Below are the code and all the weights of a small trained network. Each question names an input and a target symbol and asks about switching units off, where a switched-off unit gives its printed mean instead of its output.

import numpy as np


def w(rows, s, z=0):
    codes = np.array(rows[::2]) - 128.0
    scale = np.full(codes.shape[1], s)
    scale[-1] = z or s
    return codes * scale


def f(y):
    return y / 2 * (1 + np.tanh(0.7978845608 * (y + 0.044715 * y**3)))


def softmax(a):
    e = np.exp(a - a.max(-1, keepdims=True))
    return e / e.sum(-1, keepdims=True)


def log_softmax(a):
    a = a - a.max(-1, keepdims=True)
    return a - np.log(np.exp(a).sum(-1, keepdims=True))


def net(x, mask):
    ids = ['αβεζημξσω'.index(c) for c in x.split()]
    T = len(ids)
    res = E[ids] + P[:T]
    r = res
    for j in range(3):
        rows = slice(2 * j, 2 * j + 2)
        q, k, v = (r @ M[0][rows].T for M in (Q, K, V))
        z = softmax(np.where(np.tri(T) > 0, q @ k.T / 2**0.5, -1e9)) @ v
        o = O[0][rows]
        res = res + np.where(mask[j], z, o[:, -1]) @ o[:, :-1]
    y = f(res @ A[0][:, :-1].T + A[0][:, -1])
    res = res + np.where(mask[3:7], y, B[0][:, -1]) @ B[0][:, :-1]
    return log_softmax(res[-1] @ U[:, :-1].T + U[:, -1])


Q, K, V, O, A, B = {}, {}, {}, {}, {}, {}
E = w([
[162,233,59,108],'α',
[56,138,126,101],'β',
[164,124,156,217],'ε',
[80,115,125,124],'ζ',
[84,111,136,118],'η',
[84,92,111,120],'μ',
[73,106,115,120],'ξ',
[128,86,143,157],'σ',
[96,178,9,110],'ω',
],0.015)
P = w([
[2,133,94,236],'0',
[108,135,101,163],'1',
[122,116,124,132],'2',
[122,113,126,120],'3',
[118,118,141,109],'4',
[106,144,137,118],'5',
[115,145,140,107],'6',
[118,138,145,100],'7',
[122,131,155,93],'8',
[105,154,151,107],'9',
[105,164,155,103],'10',
],0.013)
Q[0] = w([
[101,140,195,89],'H0',
[102,139,100,220],'H0',
[102,114,126,75],'H1',
[154,111,117,116],'H1',
[247,168,171,200],'H2',
[92,131,78,102],'H2',
],0.011)
K[0] = w([
[172,145,48,226],'H0',
[80,99,133,112],'H0',
[219,250,76,96],'H1',
[187,32,139,59],'H1',
[87,251,2,230],'H2',
[167,31,101,95],'H2',
],0.0087)
V[0] = w([
[89,106,131,254],'H0',
[73,122,173,136],'H0',
[176,70,207,78],'H1',
[199,103,73,42],'H1',
[171,141,111,94],'H2',
[252,184,184,60],'H2',
],0.0076)
O[0] = w([
[89,30,134,160,161],'H0',
[96,77,180,77,128],'H0',
[81,163,162,162,1],'H1',
[174,231,143,119,101],'H1',
[107,150,127,86,109],'H2',
[171,253,103,92,33],'H2',
],0.0075,0.0098)
A[0] = w([
[154,117,167,169,254],'N0',
[124,107,2,118,99],'N1',
[198,245,118,86,73],'N2',
[55,83,211,145,99],'N3',
],0.0089,0.0083)
B[0] = w([
[10,87,92,53,222],'N0',
[106,166,170,134,254],'N1',
[120,163,219,142,182],'N2',
[192,200,151,87,219],'N3',
],0.012,0.0062)
U = w([
[161,81,180,152,53],'α',
[158,87,174,160,72],'β',
[152,85,179,156,31],'ε',
[58,32,84,88,197],'ζ',
[143,197,162,51,237],'η',
[149,86,169,152,45],'μ',
[158,89,173,162,75],'ξ',
[165,91,163,129,28],'σ',
[182,114,2,13,253],'ω',
],0.0069,0.0043)

Each question gives the input, a string of symbols that net reads in full, and the target symbol t.
The units are the heads (2 rows each of Q, K, V and O) and the neurons (one row each of A and B). Each row of codes is followed by its name. A weight is (code - 128) times the scale printed after its matrix; where a second scale follows, it is the last column's (O, A, B and U).
mask holds one flag per unit, heads first, then neurons. A switched-off unit (its flag False) gives its mean, the last column of its rows in O or B, instead of its output. The means were averaged over made-up inputs and are rounded, as every weight is.
A unit's drop is (log p(t) with every unit on - log p(t) with that unit switched off) / (log p(t) with every unit on - log p(t) with every unit switched off).
The circuit of an input: a set's keep is (log p(t) with only the set's units on - log p(t) with every unit switched off) / (log p(t) with every unit on - log p(t) with every unit switched off). Starting from all 7 units, units are removed one at a time, each time the one whose removal leaves the highest keep (on an exact tie, the one counted first), for as long as the keep stays at least 0.8.
circuit, biggest first: the units of the circuit, biggest drop first
k most important neurons: the k neurons with the biggest drops, biggest first
which heads matter: for each layer, one digit per head in row order, 1 if its drop is at least 0.15 and else 0, layers parted by /
drop of u: that unit's drop, to one decimal
input α ζ α α σ α α α ζ, target ω: circuit, biggest first	[N2; H2; H0]
input ω ω ω α η α α ε α ω, target η: circuit, biggest first	[H2; H0; N1]
input α η α α ε, target ζ: circuit, biggest first	[N0]
input ω ω β α η α σ α β, target ω: circuit, biggest first	[N2; N1; H2]
input μ α α ω α ε β ω α ω, target η: 2 most important neurons	[N1; N0]
input η α α ζ α α α η, target ω: 2 most important neurons	[N2; N1]
input β α α α ω α η α η, target ω: 2 most important neurons	[N1; N2]
input ζ β η α, target ζ: 2 most important neurons	[N3; N2]
input η β α α ω ω η ω β, target ω: which heads matter	000
input ζ ζ α, target ζ: drop of H1	0.1
input β α α ζ η α α α α, target η: drop of N2	0.6
input ξ α η ε α ω ω α ε, target ζ: drop of N0	0.6
